Below is a small trained network, with its code and all its weights. Each question gives an input and a class and asks what happens when units are switched off, that is, made to give their printed mean instead of their output.

import numpy as np


def w(rows, s, z=0):
    codes = np.array(rows[::2]) - 128.0
    scale = np.full(codes.shape[1], s)
    scale[-1] = z or s
    return codes * scale


def norm(h):
    return h / np.sqrt((h * h).mean(-1, keepdims=True) + 1e-5)


def f(y):
    return np.maximum(y, 0)


def log_softmax(a):
    a = a - a.max(-1, keepdims=True)
    return a - np.log(np.exp(a).sum(-1, keepdims=True))


def net(x, mask):
    res = np.array(x, float).reshape(1, 2) / 4 @ E
    u = 0
    for l in range(2):
        y = f(norm(res) @ A[l][:, :-1].T + A[l][:, -1])
        res = res + np.where(mask[u : u + 9], y, B[l][:, -1]) @ B[l][:, :-1]
        u += 9
    return log_softmax(norm(res)[-1] @ U[:, :-1].T + U[:, -1])


A, B = {}, {}
E = w([
[78,209,106,163,78],'x0',
[117,2,157,65,37],'x1',
],0.011)
A[0] = w([
[122,51,195,85,61,246],'0.n1',
[127,8,149,29,104,143],'0.n2',
[142,98,100,116,186,17],'0.n3',
[99,166,129,38,38,53],'0.n4',
[34,170,82,163,84,153],'0.n5',
[134,99,73,139,90,46],'0.n6',
[60,191,182,133,115,2],'0.n7',
[193,137,167,125,143,51],'0.n8',
[112,117,118,133,136,75],'0.n9',
],0.012,0.0029)
B[0] = w([
[167,50,249,92,70,232],'0.n1',
[255,151,123,53,89,248],'0.n2',
[72,176,134,113,140,145],'0.n3',
[83,153,176,113,193,167],'0.n4',
[136,146,120,205,108,182],'0.n5',
[105,120,181,138,187,140],'0.n6',
[144,113,82,167,102,153],'0.n7',
[91,136,172,145,159,141],'0.n8',
[193,65,111,148,159,128],'0.n9',
],0.01,0.015)
A[1] = w([
[91,206,83,130,44,166],'1.n1',
[92,3,183,37,97,69],'1.n2',
[167,116,152,167,118,51],'1.n3',
[183,170,152,80,229,140],'1.n4',
[99,159,77,183,176,4],'1.n5',
[112,130,63,161,118,36],'1.n6',
[183,129,178,82,86,163],'1.n7',
[10,147,170,116,100,108],'1.n8',
[76,143,130,100,190,99],'1.n9',
],0.012,0.0038)
B[1] = w([
[221,89,88,79,150,182],'1.n1',
[172,187,45,25,93,242],'1.n2',
[106,157,126,188,189,144],'1.n3',
[21,55,179,98,86,196],'1.n4',
[136,94,65,80,147,181],'1.n5',
[187,176,97,50,130,150],'1.n6',
[201,140,2,165,176,248],'1.n7',
[141,64,189,170,189,140],'1.n8',
[32,47,97,61,129,146],'1.n9',
],0.0076,0.011)
U = w([
[187,187,7,194,166,189],'0',
[103,146,140,124,101,26],'1',
[238,92,178,34,66,187],'2',
[110,162,136,115,99,44],'3',
[141,122,214,225,102,124],'4',
[17,88,131,65,175,203],'5',
[90,152,142,129,103,2],'6',
],0.02,0.0096)

Each question gives the input, the list of numbers given to net, and the class t.
The units are the neurons (one row each of A and B). Each row of codes is followed by its name. A weight is (code - 128) times the scale printed after its matrix; where a second scale follows, it is the last column's (A, B and U).
mask holds one flag per neuron, layer by layer. A switched-off neuron (its flag False) gives its mean, the last column of its row in B, instead of its output. The means were averaged over made-up inputs and are rounded, as every weight is.
A unit's drop is (log p(t) with every unit on - log p(t) with that unit switched off) / (log p(t) with every unit on - log p(t) with every unit switched off).
The circuit of an input: a set's keep is (log p(t) with only the set's units on - log p(t) with every unit switched off) / (log p(t) with every unit on - log p(t) with every unit switched off). Starting from the 12 units with the biggest drops (on a tie, the unit counted first), units are removed one at a time, each time the one whose removal leaves the highest keep (on an exact tie, the one counted first), for as long as the keep stays at least 0.8.
circuit, biggest first: the units of the circuit, biggest drop first
top k neurons: the k neurons with the biggest drops, biggest first
drop of u: that unit's drop, to one decimal
input [5,1], class 0: circuit, biggest first -> (0.n1)
input [2,1], class 4: top 2 neurons -> (0.n5, 0.n2)
input [-2,-8], class 5: circuit, biggest first -> (0.n2, 1.n4, 0.n5)
input [7,4], class 4: circuit, biggest first -> (0.n5, 0.n2, 0.n4, 1.n8)
input [-7,-3], class 5: top 2 neurons -> (0.n1, 0.n2)
input [6,3], class 4: top 2 neurons -> (0.n2, 0.n5)
input [-1,-4], class 5: top 2 neurons -> (0.n2, 0.n1)
input [-2,-3], class 5: drop of 0.n2 -> 0.5
input [3,0], class 0: drop of 1.n2 -> 0.0
input [-3,-2], class 5: top 2 neurons -> (0.n1, 0.n2)
input [7,-1], class 0: drop of 0.n1 -> 0.5
